Below are the code and all the weights of a small trained network. Each question names an input and a class and asks about switching units off, where a switched-off unit gives its printed mean instead of its output.

import numpy as np


def w(rows, s, z=0):
    codes = np.array(rows[::2]) - 128.0
    scale = np.full(codes.shape[1], s)
    scale[-1] = z or s
    return codes * scale


def norm(h):
    return h / np.sqrt((h * h).mean(-1, keepdims=True) + 1e-5)


def f(y):
    return np.maximum(y, 0)


def log_softmax(a):
    a = a - a.max(-1, keepdims=True)
    return a - np.log(np.exp(a).sum(-1, keepdims=True))


def net(x, mask):
    res = np.array(x, float).reshape(1, 7) / 4 @ E
    u = 0
    for l in range(2):
        y = f(norm(res) @ A[l][:, :-1].T + A[l][:, -1])
        res = res + np.where(mask[u : u + 16], y, B[l][:, -1]) @ B[l][:, :-1]
        u += 16
    return log_softmax(norm(res)[-1] @ U[:, :-1].T + U[:, -1])


A, B = {}, {}
E = w([
[167,230,175,129,164,162,178,43,119,70],'x0',
[87,187,197,77,89,155,112,186,149,119],'x1',
[127,139,115,126,109,108,120,127,114,103],'x2',
[112,141,117,122,148,132,149,146,105,148],'x3',
[129,110,147,120,130,125,134,124,125,127],'x4',
[129,124,134,126,133,132,131,128,132,135],'x5',
[110,142,127,157,1,111,180,103,135,235],'x6',
],0.0085)
A[0] = w([
[104,157,163,82,117,136,110,179,156,104,120],'0.n0',
[154,204,149,120,97,139,199,20,105,151,3],'0.n1',
[151,69,117,109,148,126,70,120,136,156,66],'0.n2',
[84,80,86,103,192,155,119,102,133,85,129],'0.n3',
[136,113,106,100,184,94,37,184,129,126,132],'0.n4',
[133,119,91,114,123,143,194,58,96,118,102],'0.n5',
[105,169,183,150,199,112,176,71,132,73,128],'0.n6',
[54,2,102,102,133,127,158,197,131,70,117],'0.n7',
[181,97,83,118,61,135,187,50,89,202,101],'0.n8',
[177,172,142,120,104,153,114,66,112,167,54],'0.n9',
[164,76,91,145,183,133,120,132,106,86,133],'0.n10',
[174,185,189,143,110,160,151,68,65,148,44],'0.n11',
[121,168,169,105,119,117,106,167,150,134,132],'0.n12',
[127,111,170,165,61,166,177,163,103,94,80],'0.n13',
[162,98,134,110,171,172,151,220,128,36,120],'0.n14',
[184,53,52,174,152,140,167,58,64,130,207],'0.n15',
],0.0079,0.0066)
B[0] = w([
[164,142,123,171,192,114,118,166,161,157,172],'0.n0',
[87,126,168,119,146,140,205,135,254,43,189],'0.n1',
[88,93,130,132,124,132,163,124,106,103,152],'0.n2',
[185,123,105,101,14,168,134,63,103,125,188],'0.n3',
[100,112,134,202,123,200,183,140,189,115,196],'0.n4',
[176,153,134,115,165,114,134,112,208,95,171],'0.n5',
[153,153,99,125,150,157,66,112,68,153,216],'0.n6',
[127,96,119,136,111,143,169,166,176,64,199],'0.n7',
[105,134,177,200,157,20,111,180,154,144,200],'0.n8',
[76,113,145,129,158,125,180,100,107,124,153],'0.n9',
[41,121,81,57,70,188,134,101,120,205,196],'0.n10',
[102,133,104,103,91,152,190,136,168,69,176],'0.n11',
[149,143,184,114,81,128,146,165,109,158,165],'0.n12',
[176,77,145,125,92,177,118,137,117,165,142],'0.n13',
[126,154,174,188,175,20,91,140,112,109,201],'0.n14',
[220,103,49,145,176,70,145,88,157,137,254],'0.n15',
],0.0078,0.0097)
A[1] = w([
[202,220,172,82,185,122,72,23,61,134,139],'1.n0',
[57,148,164,48,9,168,172,114,126,168,62],'1.n1',
[86,156,162,141,178,178,121,123,162,49,91],'1.n2',
[215,89,57,145,207,67,111,97,135,135,98],'1.n3',
[79,193,172,68,141,168,69,145,69,98,4],'1.n4',
[129,85,80,188,166,70,152,51,123,123,195],'1.n5',
[118,96,88,160,129,181,69,93,88,164,171],'1.n6',
[32,159,178,164,90,145,127,178,94,91,153],'1.n7',
[77,83,87,131,118,83,143,93,125,90,121],'1.n8',
[134,127,117,135,115,95,77,168,112,222,106],'1.n9',
[106,127,123,130,70,162,173,134,125,153,137],'1.n10',
[140,86,82,67,119,124,137,113,140,129,58],'1.n11',
[127,96,44,140,105,80,164,42,120,168,104],'1.n12',
[168,115,137,175,165,146,83,170,113,139,45],'1.n13',
[163,90,28,77,132,187,118,89,133,99,43],'1.n14',
[111,47,133,140,69,83,93,162,126,204,53],'1.n15',
],0.011,0.0041)
B[1] = w([
[135,207,138,139,182,103,92,66,116,192,212],'1.n0',
[84,88,94,85,105,151,149,11,99,120,164],'1.n1',
[124,97,132,134,96,113,84,194,117,158,192],'1.n2',
[75,116,165,81,69,147,102,99,90,149,247],'1.n3',
[82,143,178,211,139,109,139,150,183,148,151],'1.n4',
[179,135,93,158,129,120,164,178,124,99,248],'1.n5',
[158,111,112,145,152,129,187,140,146,95,158],'1.n6',
[120,113,149,59,125,176,101,104,153,122,182],'1.n7',
[152,164,164,180,150,113,174,153,115,151,175],'1.n8',
[147,91,99,148,123,95,104,170,47,128,155],'1.n9',
[118,128,126,118,130,109,132,60,141,107,157],'1.n10',
[78,137,155,176,116,185,126,114,104,102,152],'1.n11',
[101,139,193,116,170,137,105,197,197,109,217],'1.n12',
[120,67,102,82,92,139,114,148,179,76,145],'1.n13',
[129,120,45,79,109,207,154,66,42,95,192],'1.n14',
[138,170,121,133,146,93,51,118,30,175,177],'1.n15',
],0.011,0.013)
U = w([
[152,54,35,173,116,209,207,177,81,50,183],'0',
[201,197,53,95,192,182,117,25,61,109,102],'1',
[173,89,97,203,118,35,123,237,67,163,239],'2',
[180,173,122,185,167,50,237,100,225,101,91],'3',
[103,49,153,92,102,182,47,254,189,82,1],'4',
[106,219,205,180,192,151,31,145,157,139,213],'5',
[65,72,137,92,60,112,52,76,29,193,125],'6',
[63,144,193,52,65,169,186,35,192,108,93],'7',
],0.016,0.00089)

Each question gives the input, the list of numbers given to net, and the class t.
The units are the neurons (one row each of A and B). Each row of codes is followed by its name. A weight is (code - 128) times the scale printed after its matrix; where a second scale follows, it is the last column's (A, B and U).
mask holds one flag per neuron, layer by layer. A switched-off neuron (its flag False) gives its mean, the last column of its row in B, instead of its output. The means were averaged over made-up inputs and are rounded, as every weight is.
A unit's drop is (log p(t) with every unit on - log p(t) with that unit switched off) / (log p(t) with every unit on - log p(t) with every unit switched off).
The circuit of an input: a set's keep is (log p(t) with only the set's units on - log p(t) with every unit switched off) / (log p(t) with every unit on - log p(t) with every unit switched off). Starting from the 12 units with the biggest drops (on a tie, the unit counted first), units are removed one at a time, each time the one whose removal leaves the highest keep (on an exact tie, the one counted first), for as long as the keep stays at least 0.8.
units of the circuit, in order: the units of the circuit, biggest drop first
unit that matters most: the unit with the biggest drop
top k neurons: the k neurons with the biggest drops, biggest first
k most important neurons of layer l: the k neurons of layer l with the biggest drops, biggest first
drop of u: that unit's drop, to one decimal
input [0,-4,6,7,4,-7,8], class 2: units of the circuit, in order	[0.n8]
input [7,1,4,5,-4,-2,0], class 5: units of the circuit, in order	[0.n15; 1.n2]
input [-4,-6,-6,-5,6,2,0], class 0: top 2 neurons	[0.n14; 1.n14]
input [-2,-8,-3,-8,8,8,1], class 2: 4 most important neurons of layer 1	[1.n5; 1.n12; 1.n3; 1.n15]
input [-4,4,-2,5,0,6,1], class 6: top 2 neurons	[0.n15; 0.n1]
input [5,1,6,3,-2,-8,1], class 7: 3 most important neurons of layer 0	[0.n11; 0.n15; 0.n1]
input [-5,0,-7,-1,-6,5,0], class 0: 2 most important neurons of layer 1	[1.n3; 1.n12]
input [4,1,-7,1,-2,-7,0], class 5: top 2 neurons	[0.n10; 0.n6]
input [0,6,-1,-3,-6,-7,2], class 6: 2 most important neurons of layer 0	[0.n15; 0.n1]
input [5,3,-3,7,3,2,0], class 5: 2 most important neurons of layer 1	[1.n2; 1.n3]
input [-7,-5,7,8,-3,5,0], class 0: 2 most important neurons of layer 0	[0.n14; 0.n7]
input [-8,-1,-1,5,4,-4,-2], class 0: top 2 neurons	[0.n8; 0.n7]
input [3,1,7,-3,-8,-7,-7], class 5: top 2 neurons	[0.n15; 0.n14]
input [-8,8,6,-8,5,-5,2], class 6: top 2 neurons	[1.n15; 0.n15]
input [1,0,-1,3,-7,3,4], class 3: top 2 neurons	[0.n8; 1.n3]
input [0,6,6,-7,7,7,5], class 6: top 2 neurons	[1.n15; 0.n1]
input [0,-7,0,1,-5,-5,5], class 2: top 2 neurons	[0.n8; 1.n3]
input [8,3,-3,-5,-8,7,-7], class 5: most important neuron of layer 1	[1.n4]
input [7,2,-4,-2,-2,2,-2], class 5: drop of 0.n15	0.4
input [8,6,8,7,-4,5,-7], class 5: drop of 1.n4	0.1
input [-2,-2,7,-5,-2,8,1], class 2: drop of 0.n11	0.0
input [-2,-2,-8,-1,0,7,0], class 0: unit that matters most	0.n14
input [5,2,-6,-3,1,-7,-6], class 5: 2 most important neurons of layer 0	[0.n15; 0.n14]
